Below are the code and all the weights of a small trained network. Each question names an input and a target symbol and asks about switching units off, where a switched-off unit gives its printed mean instead of its output.

import numpy as np


def w(rows, s, z=0):
    codes = np.array(rows[::2]) - 128.0
    scale = np.full(codes.shape[1], s)
    scale[-1] = z or s
    return codes * scale


def norm(h):
    return h / np.sqrt((h * h).mean(-1, keepdims=True) + 1e-5)


def f(y):
    return y / 2 * (1 + np.tanh(0.7978845608 * (y + 0.044715 * y**3)))


def softmax(a):
    e = np.exp(a - a.max(-1, keepdims=True))
    return e / e.sum(-1, keepdims=True)


def log_softmax(a):
    a = a - a.max(-1, keepdims=True)
    return a - np.log(np.exp(a).sum(-1, keepdims=True))


def net(x, mask):
    ids = ['ΓΣαβδεζηθλμξπφψω'.index(c) for c in x.split()]
    T = len(ids)
    res = E[ids] + P[:T]
    r = norm(res)
    for j in range(2):
        rows = slice(2 * j, 2 * j + 2)
        q, k, v = (r @ M[0][rows].T for M in (Q, K, V))
        z = softmax(np.where(np.tri(T) > 0, q @ k.T / 2**0.5, -1e9)) @ v
        o = O[0][rows]
        res = res + np.where(mask[j], z, o[:, -1]) @ o[:, :-1]
    y = f(norm(res) @ A[0][:, :-1].T + A[0][:, -1])
    res = res + np.where(mask[2:10], y, B[0][:, -1]) @ B[0][:, :-1]
    return log_softmax(norm(res)[-1] @ U[:, :-1].T + U[:, -1])


Q, K, V, O, A, B = {}, {}, {}, {}, {}, {}
E = w([
[95,157,131,66,190,200,173,76,133],'Γ',
[135,114,97,150,102,248,199,112,195],'Σ',
[166,180,131,124,215,149,80,107,31],'α',
[158,35,152,78,175,147,98,116,145],'β',
[134,154,137,194,162,205,183,146,101],'δ',
[90,85,63,201,110,18,135,96,55],'ε',
[146,189,134,79,170,164,130,85,62],'ζ',
[143,113,49,96,66,58,102,38,25],'η',
[142,124,207,160,179,180,157,156,82],'θ',
[91,150,125,98,215,188,161,95,130],'λ',
[7,74,96,112,66,60,104,143,123],'μ',
[136,165,92,203,229,179,120,135,86],'ξ',
[151,219,14,176,49,205,104,130,115],'π',
[100,117,15,108,153,39,139,140,141],'φ',
[124,47,103,144,185,175,130,96,201],'ψ',
[82,111,176,126,229,171,124,130,111],'ω',
],0.014)
P = w([
[210,95,188,187,2,51,60,155,215],'0',
[52,145,19,73,132,182,132,154,98],'1',
[63,113,111,184,203,100,154,127,114],'2',
[53,111,144,160,166,114,158,100,84],'3',
[115,150,160,60,45,79,194,132,158],'4',
[109,107,90,126,144,130,147,145,124],'5',
[141,124,111,143,155,101,140,159,104],'6',
[66,122,61,89,131,126,127,165,124],'7',
[121,111,115,102,127,122,158,154,117],'8',
[123,114,114,106,141,128,146,148,102],'9',
[101,102,113,98,117,129,180,135,158],'10',
[99,95,98,96,141,139,162,126,141],'11',
[118,121,101,87,143,135,158,148,126],'12',
],0.0077)
Q[0] = w([
[233,87,115,128,24,83,98,119,254],'h0',
[76,126,107,122,79,53,121,135,151],'h0',
[101,137,109,181,253,115,84,205,32],'h1',
[230,90,106,163,69,36,63,176,225],'h1',
],0.0078)
K[0] = w([
[45,97,2,38,189,240,168,193,38],'h0',
[73,142,72,70,87,97,186,160,131],'h0',
[154,139,188,190,105,59,105,21,152],'h1',
[69,82,24,73,158,215,232,112,95],'h1',
],0.0079)
V[0] = w([
[106,150,156,158,210,169,99,135,225],'h0',
[120,124,90,254,212,96,62,147,66],'h0',
[106,122,202,133,121,141,66,57,67],'h1',
[75,105,150,71,147,94,80,185,139],'h1',
],0.009)
O[0] = w([
[78,143,142,153,58,139,67,121,113,161],'h0',
[99,134,91,36,149,176,43,154,175,254],'h0',
[112,184,131,198,134,59,166,159,239,67],'h1',
[124,179,115,159,205,133,107,2,127,48],'h1',
],0.012,0.0038)
A[0] = w([
[211,132,161,149,142,178,209,145,73,148],'n0',
[70,163,99,12,136,106,185,60,143,112],'n1',
[111,94,49,84,142,1,121,97,118,3],'n2',
[122,95,79,131,170,130,100,175,105,152],'n3',
[97,88,69,135,96,16,149,158,76,215],'n4',
[122,99,80,47,80,146,93,161,155,127],'n5',
[190,212,100,154,116,133,133,186,107,112],'n6',
[202,90,189,105,213,125,93,56,153,124],'n7',
],0.0095,0.0038)
B[0] = w([
[74,135,85,62,156,93,123,64,110,161],'n0',
[142,101,176,157,176,110,134,171,59,178],'n1',
[11,72,141,93,182,126,135,164,61,170],'n2',
[131,90,208,120,59,174,210,133,99,200],'n3',
[31,2,94,26,90,10,129,48,133,192],'n4',
[129,151,144,216,114,134,139,90,193,254],'n5',
[104,130,187,135,166,164,198,149,167,154],'n6',
[156,124,51,176,102,181,134,99,236,147],'n7',
],0.009,0.0097)
U = w([
[72,94,17,68,84,56,111,88,136,216],'Γ',
[140,67,147,36,119,154,211,178,50,110],'Σ',
[193,154,101,49,194,153,140,196,176,130],'α',
[208,164,44,147,151,102,148,43,159,190],'β',
[127,152,221,135,122,182,65,160,15,115],'δ',
[135,170,242,157,178,143,169,205,150,130],'ε',
[193,136,70,105,161,96,215,164,172,103],'ζ',
[160,168,156,97,142,67,222,134,206,121],'η',
[121,192,124,96,150,93,126,177,228,131],'θ',
[166,150,204,183,81,76,165,65,95,144],'λ',
[147,190,156,176,190,129,170,47,120,132],'μ',
[134,156,88,14,103,153,2,204,160,122],'ξ',
[207,69,164,92,15,160,191,215,153,4],'π',
[212,127,69,59,154,211,99,65,72,98],'φ',
[128,130,161,186,26,124,45,68,101,65],'ψ',
[85,215,127,133,156,92,36,87,156,145],'ω',
],0.0083,0.0031)

Each question gives the input, a string of symbols that net reads in full, and the target symbol t.
The units are the heads (2 rows each of Q, K, V and O) and the neurons (one row each of A and B). Each row of codes is followed by its name. A weight is (code - 128) times the scale printed after its matrix; where a second scale follows, it is the last column's (O, A, B and U).
mask holds one flag per unit, heads first, then neurons. A switched-off unit (its flag False) gives its mean, the last column of its rows in O or B, instead of its output. The means were averaged over made-up inputs and are rounded, as every weight is.
A unit's drop is (log p(t) with every unit on - log p(t) with that unit switched off) / (log p(t) with every unit on - log p(t) with every unit switched off).
The circuit of an input: a set's keep is (log p(t) with only the set's units on - log p(t) with every unit switched off) / (log p(t) with every unit on - log p(t) with every unit switched off). Starting from all 10 units, units are removed one at a time, each time the one whose removal leaves the highest keep (on an exact tie, the one counted first), for as long as the keep stays at least 0.8.
units of the circuit, in order: the units of the circuit, biggest drop first
most important unit: the unit with the biggest drop
k most important neurons: the k neurons with the biggest drops, biggest first
heads that matter: for each layer, one digit per head in row order, 1 if its drop is at least 0.15 and else 0, layers parted by /
input ψ Γ π π π ω ε φ Γ, target δ: heads that matter -> 10
input λ ψ ζ θ, target ψ: units of the circuit, in order -> [h0]
input ω π α π ξ φ β θ π θ Γ, target ω: heads that matter -> 11
input θ π φ π φ δ, target ε: units of the circuit, in order -> [h1, n4]
input δ μ π β π ω π λ ω ξ, target π: heads that matter -> 01
input β δ ξ ζ φ φ, target Σ: 3 most important neurons -> [n2, n3, n1]
input ψ δ ω φ φ π α θ, target δ: heads that matter -> 10
input θ φ π π Γ, target ε: units of the circuit, in order -> [n1, n4, h1]
input θ ξ ξ, target ε: heads that matter -> 01
input β Σ Σ ω α η Γ, target μ: 2 most important neurons -> [n4, n1]
input η ξ ε π π ω π φ π ω φ Σ φ, target Σ: 2 most important neurons -> [n3, n1]
input Σ ψ Γ π ξ θ π ψ ψ θ Σ λ, target Γ: heads that matter -> 10
input ψ μ ψ ξ π ω, target δ: heads that matter -> 10
input μ ε φ Σ π φ ψ ψ Γ μ μ, target Σ: heads that matter -> 11
input ξ λ β λ β ζ ψ δ, target ξ: heads that matter -> 10
input ξ ζ β, target ξ: most important unit -> h0
input φ π β θ θ η ψ π ξ Σ ω, target φ: heads that matter -> 01
input φ π α θ π θ π η ε η π λ θ, target φ: heads that matter -> 01
input ω π π ψ, target ω: units of the circuit, in order -> [h0, h1]
input Γ α α, target λ: units of the circuit, in order -> [h0]
input δ π η β ψ, target π: 2 most important neurons -> [n4, n2]
input μ ψ π π θ θ π π π λ Γ, target β: units of the circuit, in order -> [h1, n7]
input ξ λ β ψ, target ξ: heads that matter -> 10
input μ η ζ ω φ ξ ε β β ξ α φ α, target β: units of the circuit, in order -> [h1, n7]
